Here is a tiny trained network, its code and every weight. The questions are about switching its units off for an input and a class, where a switched-off unit gives its printed mean instead of its output.

import numpy as np


def w(rows, s, z=0):
    codes = np.array(rows[::2]) - 128.0
    scale = np.full(codes.shape[1], s)
    scale[-1] = z or s
    return codes * scale


def norm(h):
    return h / np.sqrt((h * h).mean(-1, keepdims=True) + 1e-5)


def f(y):
    return np.maximum(y, 0)


def log_softmax(a):
    a = a - a.max(-1, keepdims=True)
    return a - np.log(np.exp(a).sum(-1, keepdims=True))


def net(x, mask):
    res = np.array(x, float).reshape(1, 4) / 4 @ E
    u = 0
    for l in range(2):
        y = f(norm(res) @ A[l][:, :-1].T + A[l][:, -1])
        res = res + np.where(mask[u : u + 16], y, B[l][:, -1]) @ B[l][:, :-1]
        u += 16
    return log_softmax(norm(res)[-1] @ U[:, :-1].T + U[:, -1])


A, B = {}, {}
E = w([
[82,143,170,213,127,89],'x0',
[168,178,96,119,186,121],'x1',
[111,182,202,17,133,85],'x2',
[185,123,102,140,41,1],'x3',
],0.0058)
A[0] = w([
[34,133,187,244,159,52,59],'0.n1',
[80,166,66,120,158,100,42],'0.n2',
[168,113,61,194,145,153,72],'0.n3',
[170,69,44,89,126,184,121],'0.n4',
[109,159,110,31,134,124,99],'0.n5',
[183,87,68,5,93,158,40],'0.n6',
[100,36,113,70,119,135,93],'0.n7',
[10,118,104,138,188,254,56],'0.n8',
[153,189,89,130,188,148,84],'0.n9',
[185,128,124,118,212,108,49],'0.n10',
[168,107,81,118,92,177,127],'0.n11',
[185,177,79,162,195,73,87],'0.n12',
[175,123,201,55,205,108,86],'0.n13',
[178,120,181,108,118,87,102],'0.n14',
[86,68,160,143,38,164,39],'0.n15',
[97,56,184,120,97,149,5],'0.n16',
],0.0085,0.0032)
B[0] = w([
[108,187,114,136,254,71,214],'0.n1',
[153,86,153,125,152,71,134],'0.n2',
[52,79,83,78,79,129,187],'0.n3',
[84,173,129,190,184,108,185],'0.n4',
[67,104,111,131,145,121,192],'0.n5',
[119,201,140,211,215,41,194],'0.n6',
[167,100,196,202,222,94,159],'0.n7',
[172,196,144,136,68,155,253],'0.n8',
[158,18,209,158,137,140,166],'0.n9',
[169,112,205,130,117,104,150],'0.n10',
[91,133,122,105,133,74,165],'0.n11',
[144,41,189,127,118,111,176],'0.n12',
[67,90,140,133,74,157,198],'0.n13',
[111,109,126,144,88,153,175],'0.n14',
[200,40,119,59,171,106,169],'0.n15',
[172,76,191,121,120,164,151],'0.n16',
],0.0078,0.0069)
A[1] = w([
[130,123,13,143,115,136,141],'1.n1',
[99,113,99,170,140,13,214],'1.n2',
[164,142,78,134,80,87,52],'1.n3',
[117,145,139,81,115,213,128],'1.n4',
[210,150,124,142,45,110,58],'1.n5',
[181,124,79,132,35,86,17],'1.n6',
[158,104,5,235,122,167,101],'1.n7',
[128,199,177,129,114,107,137],'1.n8',
[134,130,161,148,204,125,147],'1.n9',
[165,114,126,127,63,16,149],'1.n10',
[68,150,144,2,77,67,6],'1.n11',
[129,152,89,57,118,136,66],'1.n12',
[252,8,194,68,193,129,79],'1.n13',
[219,55,99,152,139,141,178],'1.n14',
[165,185,108,103,178,99,164],'1.n15',
[56,119,135,191,69,123,89],'1.n16',
],0.0089,0.0022)
B[1] = w([
[84,115,103,80,105,101,146],'1.n1',
[128,174,130,125,123,212,254],'1.n2',
[200,152,140,89,158,213,143],'1.n3',
[217,162,57,139,97,138,158],'1.n4',
[118,171,45,164,99,208,139],'1.n5',
[141,208,127,156,181,159,146],'1.n6',
[99,108,211,18,178,114,172],'1.n7',
[141,79,65,147,118,145,175],'1.n8',
[184,115,71,125,110,57,193],'1.n9',
[165,134,153,146,148,196,205],'1.n10',
[92,59,109,104,161,134,171],'1.n11',
[147,112,135,117,140,102,128],'1.n12',
[179,79,163,196,43,104,177],'1.n13',
[98,118,192,106,93,102,159],'1.n14',
[90,130,71,123,150,98,156],'1.n15',
[104,132,76,161,1,97,164],'1.n16',
],0.0074,0.0096)
U = w([
[112,180,135,161,221,80,193],'0',
[198,216,143,144,118,233,146],'1',
[196,52,218,152,120,98,148],'2',
[3,96,135,53,110,148,130],'3',
[129,141,106,175,98,105,205],'4',
[150,120,63,121,93,100,28],'5',
[156,147,81,81,79,77,2],'6',
[144,156,105,100,80,81,32],'7',
],0.017,0.0085)

Each question gives the input, the list of numbers given to net, and the class t.
The units are the neurons (one row each of A and B). Each row of codes is followed by its name. A weight is (code - 128) times the scale printed after its matrix; where a second scale follows, it is the last column's (A, B and U).
mask holds one flag per neuron, layer by layer. A switched-off neuron (its flag False) gives its mean, the last column of its row in B, instead of its output. The means were averaged over made-up inputs and are rounded, as every weight is.
A unit's drop is (log p(t) with every unit on - log p(t) with that unit switched off) / (log p(t) with every unit on - log p(t) with every unit switched off).
The circuit of an input: a set's keep is (log p(t) with only the set's units on - log p(t) with every unit switched off) / (log p(t) with every unit on - log p(t) with every unit switched off). Starting from the 12 units with the biggest drops (on a tie, the unit counted first), units are removed one at a time, each time the one whose removal leaves the highest keep (on an exact tie, the one counted first), for as long as the keep stays at least 0.8.
units of the circuit, in order: the units of the circuit, biggest drop first
unit that matters most: the unit with the biggest drop
top k neurons in layer l: the k neurons of layer l with the biggest drops, biggest first
drop of u: that unit's drop, to one decimal
input [5,7,8,-8], class 1: unit that matters most -> 1.n4
input [-8,3,6,-8], class 0: units of the circuit, in order -> 0.n6, 1.n2
input [4,1,-5,5], class 1: units of the circuit, in order -> 1.n2, 1.n10
input [-4,7,-7,0], class 2: top 3 neurons in layer 0 -> 0.n9, 0.n12, 0.n10
input [-5,6,-6,-4], class 2: units of the circuit, in order -> 0.n9, 1.n2
input [-6,3,-6,-6], class 0: top 2 neurons in layer 0 -> 0.n4, 0.n13
input [3,-4,-8,7], class 3: top 4 neurons in layer 1 -> 1.n7, 1.n1, 1.n14, 1.n4
input [7,-7,-7,6], class 0: top 2 neurons in layer 1 -> 1.n13, 1.n7
input [3,7,-8,3], class 3: top 3 neurons in layer 0 -> 0.n3, 0.n15, 0.n7
input [-1,4,-5,4], class 3: units of the circuit, in order -> 0.n3, 1.n7
input [-7,5,-7,-1], class 0: top 3 neurons in layer 0 -> 0.n4, 0.n6, 0.n13
input [-2,-4,-5,3], class 3: top 2 neurons in layer 0 -> 0.n3, 0.n4
input [6,0,3,-7], class 1: top 2 neurons in layer 0 -> 0.n8, 0.n6
input [-4,-1,0,5], class 1: units of the circuit, in order -> 1.n2
input [-5,7,-6,2], class 2: top 2 neurons in layer 0 -> 0.n12, 0.n9
input [6,-4,-6,-8], class 1: top 2 neurons in layer 0 -> 0.n8, 0.n6
input [-7,6,-8,-6], class 3: top 3 neurons in layer 0 -> 0.n3, 0.n1, 0.n4
input [-8,-6,7,-1], class 0: top 3 neurons in layer 0 -> 0.n6, 0.n7, 0.n3
input [-1,-2,3,3], class 4: top 2 neurons in layer 1 -> 1.n16, 1.n7
input [6,7,1,-1], class 2: unit that matters most -> 0.n12
input [-3,-3,-5,2], class 3: drop of 0.n3 -> 0.4
input [-8,7,2,-4], class 0: drop of 0.n4 -> 0.9
input [-8,2,4,5], class 0: drop of 1.n2 -> 0.0
